[129 127 128 122 126 135 156] | 127
[142 125 118 106 103 138 127] | 125
[124 108 126 106] | 108
[135 119 153 134 139] | 119
[129 126 127 101] | 126
[141 107 117 115] | 107
[ 98 120 154 145 122] | 120
[ 98 150 156 100 122] | 150
---
128	157	126	109	126	116 value 126

106	120	111	117	142	144	132
127	140	106	122	108	130	141
value 111

137	117	131	144	129	105
138	102	133	152	128	113
value 131

120	132	151	127	134	122	108 value 151

141	139	111	144	105	152	132
115	116	121	116	123	114	118
value 111

106	138	126	122	109	113	106 value 126

154	99	150	120	134	113	144 value 150

110	146	130	111	148	147
109	148	127	115	145	151
114	144	123	125	135	149
value 130

138	119	141	145
141	118	148	148
143	118	152	149
value 141

128	128	108	102	122	134
131	120	127	127	135	129
value 108
---
[[124 118 130 107 117 140]
 [113 120 100 118 125 144]
 [109 121 121 117 127 146]]	113

[[120 138 151 143]
 [154 129 124 120]
 [125 136 152 149]]	154

[[131 144 115 123 131 126]
 [146 121 131 134 128 122]
 [139 149 112 124 130 126]]	146

[[133 123 130 131 147 130 110]
 [131 138 134 131 131 153 129]
 [138 133 121 112 128 139 128]]	131

[[124 132 129 143]
 [131 125 150 132]
 [128 127 133 154]]	131

[[131 106 129 148 122]
 [140 137 147 111 127]
 [124 117 117 125 132]]	140
---
[[133 148 106 138 126]
 [121 149 129 129 142]
 [120 149 132 128 143]]: 129

[[120 117 120 127]
 [105 116 113 105]
 [154 118 127 149]]: 116

[[143 146 145 143]
 [117 107 106 122]
 [144 145 145 143]]: 107

[[123 123 121 146 124]
 [126 130 121 143 128]
 [128 131 130 150 123]]: 121

[[115 150 116 124 136 136]
 [123 143 140 143 110 148]
 [148 137 131 143 108 124]]: 143

[[118 128 140 122]
 [147 126 132 113]
 [135 141 136 155]]: 126

[[119 131 133 145 127 150]
 [152 132 124 111 110 110]
 [131 144 123 115 130 117]]: 111
---
[[153 137 127 105]
 [131 121 156 153]
 [153 141 134 107]] >> 127

[[132 120 135 140 141]
 [128 150 129 124 110]
 [108 140 147 109 127]] >> 135

[[146 123 131 101 145 124]
 [129 128 119 106 124 140]
 [132 143 127 128 137 105]] >> 131

[[156 128 131 139 100 112 112]
 [133 144 127 101 120 151 130]
 [107 110 151 101 134 114 101]] >> 131

[[144 122 117 133 129 116 149]
 [151 129 113 136 139 109 149]
 [134 113 122 101 110 125 138]] >> 117

[[112 135 138 117 141 117]
 [152 117 113 146 107 144]
 [105 138 142 111 148 112]] >> 138

[[107 119 128 129]
 [110 151 138 107]
 [151 132 138 144]] >> 128

[[111 132 136 111 147 119]
 [140 142 115 142 146 123]
 [150 113 117 130 115 144]] >> 136

[[142 143 141 106 122]
 [137 129 129 126 136]
 [149 129 130 127 150]] >> 141

[[126 125 130 126 121 154]
 [115 114 119 113 126 118]
 [111 115 119 113 123 123]] >> 130
---
111	110	107	122	99	135	119 Out: 111
133	138	123	114	106	136 Out: 133
130	102	104	131	133	155	117 Out: 130
118	124	127	156	132	150 Out: 118
151	143	134	132	128	120 Out: 151
101	116	142	137 Out: 101
134	127	124	132	109	154	130 Out: 134
137	106	152	126 Out: 137
124	123	132	137	119	158	123 Out: 124
---
[136 130 104 118] -> 136
[140 141 148 122 149] -> 140
[116 150 154 103 107] -> 116
[139 155 111 144 102] -> 139
[156 115 123 136] -> 156
[118 113 115 117 145 103] -> 118
[137 104 115 141] -> 137
[156 128 120 152] -> 156
---
[[132 131 101 133]
 [145 118 106 110]]: 118

[[153 124 151 124 124 156 122]
 [126 117 131 129 129 116 126]
 [126 132 134 120 118 138 113]]: 129

[[122 144 143 121 126 106]
 [130 133 116 115 126 136]]: 115

[[143 111 119 109 101]
 [115 137 130 118 141]
 [129 127  98 144 139]]: 130

[[142 152 113 150 122 142 121]
 [124 133 125 131 132 123 134]
 [134 126 139 128 134 133 133]]: 132

[[122 127 124 117 125]
 [118 124 136 116 153]
 [121 138 117 122 124]]: 136

[[153 124 103 137]
 [148 144 123 153]]: 144

[[103 122 115 125 136]
 [135 132 131 128 123]]: 131
---
154  126  122  138  123  126
153  125  123  137  123  128
137  122  123  108  108  130
=> 138

116  142  119  139  141  115
107  149  110  148  112  142
108  145  110  145  110  149
=> 139

155  149  103  144  106  105
101  152  125  107  146  129
135  101  102  138  137  153
=> 144

127  118  117  119  133  139
127  118  104  119  133  139
127   99  104  119  133  139
=> 119

137  106  142  148  143  150
126  151  125  150  126  133
125  110  126  137  117  122
=> 148

136  140  117  142  126  149
130  119  135  152  127  132
150  128  130  112  125  123
=> 142

113  119  142  113  122  129
146  103  125  146  125  142
134  121  127  134  136  134
=> 113
---
[[139 156 145 100]
 [138 142 138 104]
 [132 142 135 106]] Answer: 138

[[136 134 140 127 125 130 124]
 [115 107 108 130 139 142 104]
 [124 118 118 126 133 131 119]] Answer: 115

[[123 128 130 132 129 137]
 [117 139 119 105 143 136]
 [125 129 129 130 129 134]] Answer: 117

[[110 130 147 106 129 145]
 [111 139 117 118 143 107]
 [126 111 146 122 111 149]] Answer: 111

[[142 148 129 144 142 138]
 [129 125 124 144 146 147]
 [138 150 150 122 115 112]] Answer: 129

[[111 144 112 151 109]
 [112 145 113 145 109]
 [150 110 145 110 146]] Answer: 112

[[152 127 106 120 126]
 [117 129 138 132 129]
 [139 128 118 124 127]] Answer: 117

[[153 128 129 131 121 143]
 [140 128 136 125 137 138]
 [123 130 126 125 115 136]] Answer: 140

[[122 122 129 130 146]
 [126 122 133 127 151]
 [145 125 111 130 146]] Answer: 126

[[142 117 122 127]
 [105 140 124 101]
 [142 100 103 122]] Answer: 105
---
[[122 130 127 113 117 123 152]
 [116 135 124 133 143 116 142]
 [131 141 137 122 128 145 154]]	142

[[132 123 146 147]
 [132 123 144 147]
 [149 126 143 144]]	147

[[124 154 124 131 114 129]
 [129 133 107 105 123 103]
 [125 153 130 134 115 135]]	103

[[136 129 152 151 147 137]
 [120 115 125 150 122 118]
 [113 136 117 118 122 132]]	118

[[140 128 119 148 116 133 143]
 [139 128 121 141 136 120 157]
 [145 118 114 128 101 121 136]]	157

[[122 147 115 148]
 [144 145 151 130]
 [148 154 152 138]]	130

[[121 122 134 149 113]
 [127 145 134 157 135]
 [130 119 120 119 124]]	135

[[145 103 134 125 133 108]
 [138 118 115 143 136 130]
 [114 107 147 124 142 118]]	130

[[127 113 121 137]
 [127 105 113 112]
 [103 120 105 127]]	112
---
[141 111 150 145]: 111
[155 115 126 143 154]: 126
[120 148 142 155 113 115 112]: 113
[101 135 127 157 132]: 127
[124 136 109 106 122]: 109
[116 105 134 140 138 130 123]: 138
[106 104 113 122]: 104
[139 145 153 130 141 135]: 130
[133 103 135 124]: 103
[105 103 128 116 129 151]: 116
---
[[147 150 102 147 101 102 128]
 [133 130 129 123 128 127 153]
 [134 132 127 125 126 126 152]] -> 152

[[141 139 133 145 114 132]
 [124 125 126 130 125 129]
 [112 131 123 104 134 118]] -> 118

[[129 143 125 118 116 145]
 [145 124 134 142 145 115]
 [131 132 111 115 138 150]] -> 150

[[150 137 147 145 113 137]
 [122 120 102 136 150 154]
 [107 118 133 116 125 117]] -> 117

[[129 130 125 115 110 125 124]
 [130 134 139 143 149 124 118]
 [130 135 139 143 149 124 118]] -> 118

[[157 135 132 124 114 114]
 [126 120 127 129 128 134]
 [126 120 117 127 122 132]] -> 132
